Here is a tiny trained network, its code and every weight. The questions are about switching its units off for an input and a target symbol, where a switched-off unit gives its printed mean instead of its output.

import numpy as np


def w(rows, s, z=0):
    codes = np.array(rows[::2]) - 128.0
    scale = np.full(codes.shape[1], s)
    scale[-1] = z or s
    return codes * scale


def f(y):
    return np.maximum(y, 0)


def softmax(a):
    e = np.exp(a - a.max(-1, keepdims=True))
    return e / e.sum(-1, keepdims=True)


def log_softmax(a):
    a = a - a.max(-1, keepdims=True)
    return a - np.log(np.exp(a).sum(-1, keepdims=True))


def net(x, mask):
    ids = ['αδεζθμξτψω'.index(c) for c in x.split()]
    T = len(ids)
    res = E[ids] + P[:T]
    u = 0
    for l in range(2):
        q, k, v = (res @ M[l].T for M in (Q, K, V))
        z = softmax(np.where(np.tri(T) > 0, q @ k.T / 2**0.5, -1e9)) @ v
        res = res + np.where(mask[u], z, O[l][:, -1]) @ O[l][:, :-1]
        u += 1
        y = f(res @ A[l][:, :-1].T + A[l][:, -1])
        res = res + np.where(mask[u : u + 16], y, B[l][:, -1]) @ B[l][:, :-1]
        u += 16
    return log_softmax(res[-1] @ U[:, :-1].T + U[:, -1])


Q, K, V, O, A, B = {}, {}, {}, {}, {}, {}
E = w([
[55,123,104],'α',
[123,112,9],'δ',
[129,94,214],'ε',
[154,58,197],'ζ',
[34,93,106],'θ',
[92,165,48],'μ',
[96,217,98],'ξ',
[96,165,83],'τ',
[188,96,130],'ψ',
[48,158,82],'ω',
],0.011)
P = w([
[114,131,254],'0',
[146,57,72],'1',
[112,151,80],'2',
[242,170,193],'3',
[116,52,40],'4',
[75,173,61],'5',
[188,183,218],'6',
],0.0079)
Q[0] = w([
[148,117,228],'L0H1',
[223,164,250],'L0H1',
],0.016)
K[0] = w([
[254,170,19],'L0H1',
[217,54,41],'L0H1',
],0.0062)
V[0] = w([
[254,238,71],'L0H1',
[160,87,191],'L0H1',
],0.0062)
O[0] = w([
[255,85,175,3],'L0H1',
[115,191,176,169],'L0H1',
],0.0081,0.0036)
A[0] = w([
[87,71,185,82],'L0N1',
[105,175,124,22],'L0N2',
[94,115,69,22],'L0N3',
[201,84,98,30],'L0N4',
[155,133,182,55],'L0N5',
[204,100,128,106],'L0N6',
[146,192,107,195],'L0N7',
[47,1,206,3],'L0N8',
[136,92,95,49],'L0N9',
[19,183,103,142],'L0N10',
[113,219,15,90],'L0N11',
[51,38,199,124],'L0N12',
[157,86,59,52],'L0N13',
[94,119,220,17],'L0N14',
[209,98,73,54],'L0N15',
[76,165,142,78],'L0N16',
],0.0087,0.0056)
B[0] = w([
[131,105,33,143],'L0N1',
[63,181,198,133],'L0N2',
[110,89,255,149],'L0N3',
[82,98,239,130],'L0N4',
[44,144,15,134],'L0N5',
[104,76,62,137],'L0N6',
[156,102,208,185],'L0N7',
[149,49,44,145],'L0N8',
[138,106,152,129],'L0N9',
[161,192,119,254],'L0N10',
[74,78,190,217],'L0N11',
[78,155,62,172],'L0N12',
[138,159,249,134],'L0N13',
[57,7,43,138],'L0N14',
[70,107,221,132],'L0N15',
[112,185,94,157],'L0N16',
],0.0068,0.0082)
Q[1] = w([
[13,130,145],'L1H1',
[92,175,254],'L1H1',
],0.0066)
K[1] = w([
[2,139,61],'L1H1',
[178,226,95],'L1H1',
],0.0068)
V[1] = w([
[78,169,164],'L1H1',
[193,52,2],'L1H1',
],0.0079)
O[1] = w([
[235,245,247,252],'L1H1',
[2,109,149,2],'L1H1',
],0.0077,0.0039)
A[1] = w([
[62,115,73,128],'L1N1',
[64,181,70,63],'L1N2',
[115,190,86,228],'L1N3',
[99,184,68,231],'L1N4',
[178,99,140,60],'L1N5',
[113,132,86,21],'L1N6',
[144,180,122,41],'L1N7',
[122,112,132,2],'L1N8',
[110,143,103,31],'L1N9',
[149,142,212,189],'L1N10',
[8,125,195,83],'L1N11',
[102,124,181,153],'L1N12',
[94,197,45,160],'L1N13',
[86,124,195,140],'L1N14',
[136,35,155,226],'L1N15',
[53,115,224,202],'L1N16',
],0.012,0.0062)
B[1] = w([
[151,43,77,172],'L1N1',
[242,49,162,174],'L1N2',
[66,109,186,254],'L1N3',
[53,67,235,244],'L1N4',
[47,203,196,136],'L1N5',
[92,160,244,129],'L1N6',
[164,198,94,163],'L1N7',
[20,225,237,128],'L1N8',
[143,130,217,129],'L1N9',
[147,210,51,239],'L1N10',
[238,112,36,179],'L1N11',
[192,105,45,165],'L1N12',
[126,56,210,212],'L1N13',
[206,131,35,164],'L1N14',
[144,234,59,175],'L1N15',
[170,66,1,211],'L1N16',
],0.0071,0.0086)
U = w([
[3,103,73,122],'α',
[22,118,187,83],'δ',
[38,83,35,149],'ε',
[139,190,188,161],'ζ',
[216,137,43,91],'θ',
[200,189,185,4],'μ',
[144,176,130,102],'ξ',
[82,77,160,188],'τ',
[96,167,149,233],'ψ',
[103,46,100,114],'ω',
],0.0065,0.0043)

Each question gives the input, a string of symbols that net reads in full, and the target symbol t.
The units are the heads (2 rows each of Q, K, V and O) and the neurons (one row each of A and B). Each row of codes is followed by its name. A weight is (code - 128) times the scale printed after its matrix; where a second scale follows, it is the last column's (O, A, B and U).
mask holds one flag per unit, layer by layer, with each layer's heads first. A switched-off unit (its flag False) gives its mean, the last column of its rows in O or B, instead of its output. The means were averaged over made-up inputs and are rounded, as every weight is.
A unit's drop is (log p(t) with every unit on - log p(t) with that unit switched off) / (log p(t) with every unit on - log p(t) with every unit switched off).
The circuit of an input: a set's keep is (log p(t) with only the set's units on - log p(t) with every unit switched off) / (log p(t) with every unit on - log p(t) with every unit switched off). Starting from the 12 units with the biggest drops (on a tie, the unit counted first), units are removed one at a time, each time the one whose removal leaves the highest keep (on an exact tie, the one counted first), for as long as the keep stays at least 0.8.
circuit, biggest first: the units of the circuit, biggest drop first
k most important neurons: the k neurons with the biggest drops, biggest first
k most important neurons of layer l: the k neurons of layer l with the biggest drops, biggest first
input θ ζ δ ε ξ τ, target θ: 4 most important neurons of layer 0	[L0N11; L0N12; L0N3; L0N7]
input θ ζ ε ψ θ ω, target θ: 3 most important neurons	[L0N11; L0N12; L1N11]
input ε α ξ ξ δ α, target ζ: most important neuron	[L0N10]
input θ ψ ε, target θ: circuit, biggest first	[L1N4; L1N16; L1N14]
input δ α ψ ζ, target θ: 2 most important neurons of layer 0	[L0N10; L0N4]
input δ ω θ α ψ ζ ε, target θ: 2 most important neurons	[L0N10; L1N4]
input θ α δ θ δ α, target θ: 4 most important neurons	[L0N11; L0N3; L1N11; L0N12]
input θ ξ ψ μ δ, target θ: 2 most important neurons	[L0N11; L0N3]
input θ θ ω, target θ: 3 most important neurons	[L0N11; L1N11; L0N12]
input ζ ξ θ ε ψ ε ζ, target θ: 3 most important neurons of layer 1	[L1N4; L1N3; L1N15]
input τ ψ ε ψ θ, target ω: 2 most important neurons of layer 0	[L0N12; L0N7]
input μ ζ ε μ ε, target ε: 2 most important neurons	[L0N10; L0N8]
input ω α ξ τ ζ, target ε: 2 most important neurons	[L0N8; L0N10]
input θ ζ ξ α θ μ, target θ: 4 most important neurons	[L0N11; L0N12; L0N3; L1N11]
input ω ψ ψ ε θ, target ω: 2 most important neurons	[L1N2; L1N1]
input θ θ ξ δ δ α, target θ: 4 most important neurons	[L0N11; L1N11; L0N3; L0N12]
input θ τ τ, target θ: 4 most important neurons of layer 1	[L1N11; L1N16; L1N14; L1N12]
input ζ ω δ μ ζ, target ε: 3 most important neurons	[L0N8; L0N10; L0N1]
input ε ζ μ ε ω τ, target ζ: most important neuron of layer 0	[L0N10]
input ξ ψ δ δ δ, target θ: 2 most important neurons of layer 0	[L0N13; L0N15]
input θ θ ξ, target θ: 4 most important neurons of layer 1	[L1N11; L1N16; L1N14; L1N12]
input θ τ ζ μ ω μ, target θ: 3 most important neurons of layer 0	[L0N11; L0N3; L0N12]
input ε δ ξ, target ζ: 2 most important neurons of layer 0	[L0N10; L0N16]
